Below is a small trained network, with its code and all its weights. Each question gives an input and a class and asks what happens when units are switched off, that is, made to give their printed mean instead of their output.

import numpy as np


def w(rows, s, z=0):
    codes = np.array(rows[::2]) - 128.0
    scale = np.full(codes.shape[1], s)
    scale[-1] = z or s
    return codes * scale


def f(y):
    return np.maximum(y, 0)


def log_softmax(a):
    a = a - a.max(-1, keepdims=True)
    return a - np.log(np.exp(a).sum(-1, keepdims=True))


def net(x, mask):
    res = np.array(x, float).reshape(1, 3) / 4 @ E
    y = f(res @ A[0][:, :-1].T + A[0][:, -1])
    res = res + np.where(mask, y, B[0][:, -1]) @ B[0][:, :-1]
    return log_softmax(res[-1] @ U[:, :-1].T + U[:, -1])


A, B = {}, {}
E = w([
[129,135,10,209,154,143,53,197,3],'x0',
[120,169,244,240,143,139,13,135,205],'x1',
[135,195,131,64,2,238,86,128,99],'x2',
],0.012)
A[0] = w([
[138,132,44,149,91,171,102,176,35,121],'n1',
[95,33,117,180,212,32,163,135,118,110],'n2',
[112,117,193,62,103,143,218,62,222,196],'n3',
[71,181,174,217,146,181,40,137,189,119],'n4',
[162,164,133,103,57,191,109,147,168,42],'n5',
[114,188,69,119,85,188,145,167,90,110],'n6',
[119,62,135,167,182,54,165,172,123,189],'n7',
[102,129,199,64,106,155,198,37,160,76],'n8',
[151,47,67,57,110,78,175,81,120,77],'n9',
[110,55,172,209,174,81,124,122,182,147],'n10',
[79,126,169,164,145,179,87,139,111,40],'n11',
[102,107,107,129,102,145,110,226,53,116],'n12',
[49,96,220,190,196,45,121,130,208,178],'n13',
[141,96,134,143,117,117,106,194,157,164],'n14',
[157,74,81,87,119,132,218,111,89,198],'n15',
[133,112,134,151,136,159,82,95,137,145],'n16',
[138,120,97,121,102,150,159,135,102,131],'n17',
[134,104,72,92,117,122,125,193,70,136],'n18',
[75,40,95,167,196,75,151,111,129,170],'n19',
[117,164,186,213,101,150,71,163,159,71],'n20',
[162,52,66,48,138,100,162,87,125,73],'n21',
[151,123,41,92,103,167,96,206,78,131],'n22',
[72,157,91,132,178,188,131,93,145,7],'n23',
[74,149,187,200,94,121,48,188,173,118],'n24',
[150,102,106,155,158,76,33,167,73,10],'n25',
[123,132,145,102,98,114,168,26,185,187],'n26',
[133,123,76,145,133,137,113,159,102,115],'n27',
[90,124,201,128,172,102,102,91,233,127],'n28',
[174,182,179,99,23,243,113,118,100,39],'n29',
[144,174,151,85,54,216,100,137,137,186],'n30',
[91,122,180,47,79,97,152,62,168,56],'n31',
[60,134,185,157,135,134,173,148,144,48],'n32',
[111,126,222,194,172,20,80,111,192,161],'n33',
[187,151,64,217,185,141,72,251,37,106],'n34',
[173,94,104,101,134,100,180,101,115,184],'n35',
[102,160,139,170,145,155,86,183,146,113],'n36',
[62,40,102,178,219,59,185,189,143,76],'n37',
[73,122,76,164,214,87,177,137,166,192],'n38',
[94,63,111,131,158,90,166,77,140,77],'n39',
[76,101,130,143,234,52,164,154,101,101],'n40',
[108,60,192,138,208,83,127,93,171,133],'n41',
[97,201,173,199,128,133,54,147,160,34],'n42',
],0.013,0.018)
B[0] = w([
[158,118,121,183,155,193,104,109,149,232],'n1',
[173,168,101,114,60,89,100,172,62,212],'n2',
[72,97,194,39,95,21,138,114,108,248],'n3',
[107,75,190,59,88,68,181,90,112,226],'n4',
[110,70,170,57,139,90,169,94,138,160],'n5',
[131,146,120,170,154,172,124,117,148,191],'n6',
[74,68,178,60,119,102,159,78,142,213],'n7',
[190,197,67,146,59,100,96,204,46,194],'n8',
[79,103,174,71,130,78,119,74,145,200],'n9',
[132,138,123,168,166,171,105,97,157,200],'n10',
[121,214,77,163,95,137,52,197,75,149],'n11',
[137,136,130,160,168,153,123,142,167,195],'n12',
[136,104,112,188,196,216,152,114,181,234],'n13',
[64,141,131,130,159,148,113,126,159,159],'n14',
[191,200,74,143,52,128,99,198,63,243],'n15',
[109,116,138,124,135,139,103,127,133,160],'n16',
[107,147,113,148,162,151,118,127,144,170],'n17',
[140,135,107,161,150,175,131,115,133,205],'n18',
[126,103,151,66,100,70,164,107,80,213],'n19',
[150,145,113,86,84,84,139,149,71,193],'n20',
[111,83,185,93,141,91,191,92,136,194],'n21',
[130,119,117,167,162,191,107,122,185,220],'n22',
[233,96,150,158,163,139,39,84,167,128],'n23',
[120,89,157,65,124,52,160,106,103,211],'n24',
[39,44,212,29,146,39,159,45,181,166],'n25',
[134,66,182,77,152,119,197,77,157,207],'n26',
[143,133,125,151,139,136,92,132,155,174],'n27',
[138,91,120,162,187,185,145,89,161,205],'n28',
[116,108,176,50,105,43,151,94,107,193],'n29',
[170,192,77,189,89,159,99,193,93,219],'n30',
[140,178,55,170,62,109,79,205,60,179],'n31',
[100,148,109,133,148,155,42,134,153,138],'n32',
[105,126,125,171,180,199,94,118,185,229],'n33',
[172,184,114,90,63,15,156,176,58,255],'n34',
[128,156,103,145,105,116,95,158,100,202],'n35',
[105,114,132,108,128,105,98,110,116,172],'n36',
[152,204,91,146,36,109,111,220,67,202],'n37',
[120,67,157,85,150,70,178,86,160,212],'n38',
[92,122,148,115,164,103,77,105,166,163],'n39',
[149,170,106,132,75,83,80,171,100,193],'n40',
[140,121,129,151,187,183,133,100,164,193],'n41',
[180,221,50,125,6,89,88,228,40,185],'n42',
],0.014,0.028)
U = w([
[131,78,159,70,138,73,141,97,139,42],'0',
[140,165,97,142,106,100,138,191,111,212],'1',
[131,86,110,233,207,249,139,106,179,254],'2',
],0.017,0.0074)

Each question gives the input, the list of numbers given to net, and the class t.
The units are the neurons (one row each of A and B). Each row of codes is followed by its name. A weight is (code - 128) times the scale printed after its matrix; where a second scale follows, it is the last column's (A, B and U).
mask holds one flag per neuron, in row order. A switched-off neuron (its flag False) gives its mean, the last column of its row in B, instead of its output. The means were averaged over made-up inputs and are rounded, as every weight is.
A unit's drop is (log p(t) with every unit on - log p(t) with that unit switched off) / (log p(t) with every unit on - log p(t) with every unit switched off).
most important unit: the unit with the biggest drop
top k neurons: the k neurons with the biggest drops, biggest first
drop when u is switched off: that unit's drop, to one decimal
input [-5,6,-1], class 2: most important unit : n13
input [8,7,-3], class 0: top 2 neurons : [n25; n4]
input [5,2,-2], class 0: top 2 neurons : [n15; n25]
input [1,6,-4], class 0: top 2 neurons : [n4; n24]
input [1,2,-2], class 0: top 3 neurons : [n1; n22; n30]
input [-4,-3,5], class 1: top 2 neurons : [n30; n8]
input [-5,-2,8], class 1: top 2 neurons : [n30; n8]
input [-2,-7,1], class 1: top 2 neurons : [n15; n4]
input [-8,-4,5], class 1: top 2 neurons : [n8; n31]
input [7,-2,1], class 2: top 2 neurons : [n1; n22]
input [5,2,-6], class 0: top 2 neurons : [n25; n7]
input [-6,-3,8], class 1: top 3 neurons : [n30; n8; n31]
input [4,1,-1], class 0: top 2 neurons : [n15; n30]
input [-8,6,-4], class 2: most important unit : n13
input [5,3,-4], class 0: drop when n25 is switched off : 0.5
input [1,-1,5], class 2: drop when n34 is switched off : 0.2
input [-4,1,-2], class 2: drop when n34 is switched off : 0.1
